Below is a small trained network, with its code and all its weights. Each question gives an input and a class and asks what happens when units are switched off, that is, made to give their printed mean instead of their output.

import numpy as np


def w(rows, s, z=0):
    codes = np.array(rows[::2]) - 128.0
    scale = np.full(codes.shape[1], s)
    scale[-1] = z or s
    return codes * scale


def norm(h):
    return h / np.sqrt((h * h).mean(-1, keepdims=True) + 1e-5)


def f(y):
    return y / 2 * (1 + np.tanh(0.7978845608 * (y + 0.044715 * y**3)))


def log_softmax(a):
    a = a - a.max(-1, keepdims=True)
    return a - np.log(np.exp(a).sum(-1, keepdims=True))


def net(x, mask):
    res = np.array(x, float).reshape(1, 6) / 4 @ E
    u = 0
    for l in range(4):
        y = f(norm(res) @ A[l][:, :-1].T + A[l][:, -1])
        res = res + np.where(mask[u : u + 4], y, B[l][:, -1]) @ B[l][:, :-1]
        u += 4
    return log_softmax(norm(res)[-1] @ U[:, :-1].T + U[:, -1])


A, B = {}, {}
E = w([
[54,101,196],'x0',
[118,190,121],'x1',
[85,28,131],'x2',
[205,52,126],'x3',
[77,131,73],'x4',
[101,71,2],'x5',
],0.0063)
A[0] = w([
[3,176,189,250],'L0N0',
[137,47,76,231],'L0N1',
[47,188,40,83],'L0N2',
[98,142,113,76],'L0N3',
],0.018,0.0021)
B[0] = w([
[252,18,105,254],'L0N0',
[49,146,111,237],'L0N1',
[223,137,16,238],'L0N2',
[154,116,86,139],'L0N3',
],0.021,0.0086)
A[1] = w([
[105,207,102,156],'L1N0',
[81,86,151,1],'L1N1',
[97,248,191,100],'L1N2',
[93,50,48,206],'L1N3',
],0.014,0.0026)
B[1] = w([
[161,129,198,158],'L1N0',
[96,202,46,129],'L1N1',
[168,132,217,147],'L1N2',
[2,135,185,255],'L1N3',
],0.016,0.0082)
A[2] = w([
[168,76,96,72],'L2N0',
[49,4,32,153],'L2N1',
[28,129,114,4],'L2N2',
[156,222,159,108],'L2N3',
],0.012,0.004)
B[2] = w([
[131,102,148,171],'L2N0',
[4,102,117,253],'L2N1',
[160,221,119,179],'L2N2',
[161,119,164,134],'L2N3',
],0.023,0.0077)
A[3] = w([
[106,111,186,17],'L3N0',
[24,138,185,64],'L3N1',
[56,156,186,168],'L3N2',
[176,4,174,254],'L3N3',
],0.016,0.0019)
B[3] = w([
[194,186,99,134],'L3N0',
[152,247,187,203],'L3N1',
[190,175,185,186],'L3N2',
[87,173,225,245],'L3N3',
],0.013,0.011)
U = w([
[213,122,40,111],'0',
[102,88,164,1],'1',
[212,66,171,118],'2',
[70,218,145,180],'3',
[186,165,254,188],'4',
[108,109,46,77],'5',
],0.016,0.0094)

Each question gives the input, the list of numbers given to net, and the class t.
The units are the neurons (one row each of A and B). Each row of codes is followed by its name. A weight is (code - 128) times the scale printed after its matrix; where a second scale follows, it is the last column's (A, B and U).
mask holds one flag per neuron, layer by layer. A switched-off neuron (its flag False) gives its mean, the last column of its row in B, instead of its output. The means were averaged over made-up inputs and are rounded, as every weight is.
A unit's drop is (log p(t) with every unit on - log p(t) with that unit switched off) / (log p(t) with every unit on - log p(t) with every unit switched off).
The circuit of an input: a set's keep is (log p(t) with only the set's units on - log p(t) with every unit switched off) / (log p(t) with every unit on - log p(t) with every unit switched off). Starting from the 12 units with the biggest drops (on a tie, the unit counted first), units are removed one at a time, each time the one whose removal leaves the highest keep (on an exact tie, the one counted first), for as long as the keep stays at least 0.8.
units of the circuit, in order: the units of the circuit, biggest drop first
most important unit: the unit with the biggest drop
top k neurons: the k neurons with the biggest drops, biggest first
top k neurons in layer l: the k neurons of layer l with the biggest drops, biggest first
drop of u: that unit's drop, to one decimal
input [0,-1,-7,-2,-1,0], class 0: top 4 neurons => (L1N3; L0N1; L0N0; L3N1)
input [8,5,3,-6,8,6], class 5: most important unit => L2N1
input [-2,-6,5,-6,8,-1], class 5: units of the circuit, in order => (L2N1; L0N2)
input [-6,-3,-8,6,1,4], class 4: units of the circuit, in order => (L0N2; L0N0; L1N0; L2N1)
input [3,-8,8,-5,-4,-6], class 2: top 3 neurons => (L0N0; L0N1; L3N1)
input [8,-5,0,-5,-1,-4], class 2: drop of L0N0 => 0.8
input [0,2,-1,-4,-2,-8], class 2: drop of L0N1 => 0.1
input [4,-3,-2,-5,3,0], class 2: drop of L0N0 => 0.4
input [-6,6,5,-7,-2,8], class 0: top 2 neurons => (L0N2; L3N3)
input [5,-7,-4,-3,4,5], class 5: top 2 neurons in layer 0 => (L0N2; L0N1)
input [8,7,-4,3,2,-8], class 2: top 2 neurons in layer 0 => (L0N0; L0N1)
